array([[134, 126, 127, 129, 141, 128, 120],
       [132, 120, 122, 130, 148, 129, 119],
       [118, 118, 121, 106, 134, 129, 118]])
128

array([[130, 155, 129, 128, 126],
       [116, 135, 141, 139, 122],
       [133, 112, 135, 111, 142]])
128

array([[134, 110, 132, 103, 140, 136, 137],
       [118, 149, 121, 158, 120, 114, 121],
       [118, 151, 120, 149, 120, 116, 119]])
136

array([[133, 118, 119, 121, 137],
       [130, 135, 125, 125, 130],
       [116, 134, 150, 148, 107]])
121

array([[113, 124, 119, 122, 145],
       [124, 136, 129, 130, 121],
       [150, 155, 129, 138, 100]])
122

array([[115, 129, 149, 146, 109, 113],
       [141, 128, 108, 111, 145, 141],
       [125, 124, 132, 132, 125, 127]])
109

array([[125, 126, 129, 113, 123, 127, 118],
       [122, 119, 111, 150, 127, 117, 139],
       [132, 134, 139, 114, 129, 136, 121]])
127
---
137  143  153  124  131
141  142  134  136  130
--> 153, 124

151  105  110  140  104 --> 151, 104

142  133  111  143  150  106 --> 150, 106

117  149  119  123  123  110
107  110  134  110  124  132
--> 149, 107

143  110  110  140  121  128  111
150  121  129  131  112  135  127
104  129  114  137  154  109  118
--> 154, 104

130  147  119  146
150  112  126  123
125  116  104  134
--> 150, 104
---
[[137 127 129 125 126 141 127]
 [131 125 130 126 118 135 127]
 [112 147 139 104 142 133 142]] result: 125

[[106 109 148 149 112]
 [119 123 137 143 113]] result: 109

[[118 140 113 111 143]
 [158 101 126 112 134]
 [158 102 129 112 135]] result: 101

[[135 124 113 102]
 [112 139 129 129]] result: 124

[[127 145 135 137 137]
 [113 130 121 122 123]
 [150 101 127 124 121]] result: 130

[[131 136 142 133 137]
 [126 130 153 139 123]
 [138 126 115 121 125]] result: 130

[[142 119 118 140 124 127 120]
 [100 130 113 136 155 109 113]
 [101 122 108 137 149 107 116]] result: 130

[[123 144 128 131]
 [149 122 129 121]
 [108 115 129 116]] result: 122

[[130 122 121 151 123]
 [115 126 121 146 124]] result: 122
---
141	112	149	146	134
110	105	109	109	109
111	119	135	143	110
-> 135

108	100	110	139
112	132	101	100
151	120	156	105
-> 120

153	142	109	110	148	114
147	133	121	117	128	121
119	150	124	139	140	126
-> 139

123	154	122	119
125	112	127	131
133	119	135	121
-> 119

151	111	150	108	150
103	143	132	143	129
109	151	142	112	141
-> 142

143	152	105	106	150
142	151	105	106	149
105	148	142	145	107
-> 142

156	150	117	119	121	119	99
114	106	143	119	121	139	132
140	145	114	155	141	118	136
-> 141

101	118	101	109
105	153	105	154
100	125	100	113
-> 125

123	150	143	117	125	121	140
120	104	119	141	124	114	117
134	125	149	157	127	119	145
-> 127

157	99	132	119
153	102	111	128
154	102	152	112
-> 102
---
[[132 128 153 122 128]
 [126 127 124 124 138]
 [134 148 103 128 133]] out 127

[[137 117 116 106 111]
 [133 141 122 112 153]] out 141

[[130 108 117 130 119 114  99]
 [132 120 104 101 131 107 142]] out 120

[[103 131 140 132 120]
 [127 129 140 126 116]] out 129

[[106 114 112 122 106 117 122]
 [122 133 137 133 128 125 135]] out 133

[[155 130 105 147 107]
 [155 126 151 113 107]
 [155 157 111 108 123]] out 126

[[130 125 138 107 124 130 139]
 [106 148 130 108 124 130 121]] out 148

[[142 128 114 124 121 137 131]
 [130 126 110 125 129 132 137]
 [118 140 128 136 119 143 150]] out 126

[[142 119 142 120]
 [152 130 152 135]] out 130
---
[132, 149, 121, 138, 99] 138
[[129, 115, 153, 117, 123, 152, 143], [152, 133, 127, 131, 122, 127, 120]] 152
[106, 121, 106, 129, 128, 120, 123] 120
[102, 131, 154, 114, 152, 114] 152
[134, 101, 118, 121, 126, 135, 130] 135
[[137, 111, 130, 156], [126, 133, 125, 144], [138, 107, 131, 148]] 130
[[126, 154, 130, 128, 116, 157, 133], [130, 111, 101, 117, 134, 114, 130], [130, 151, 118, 138, 116, 109, 109]] 157
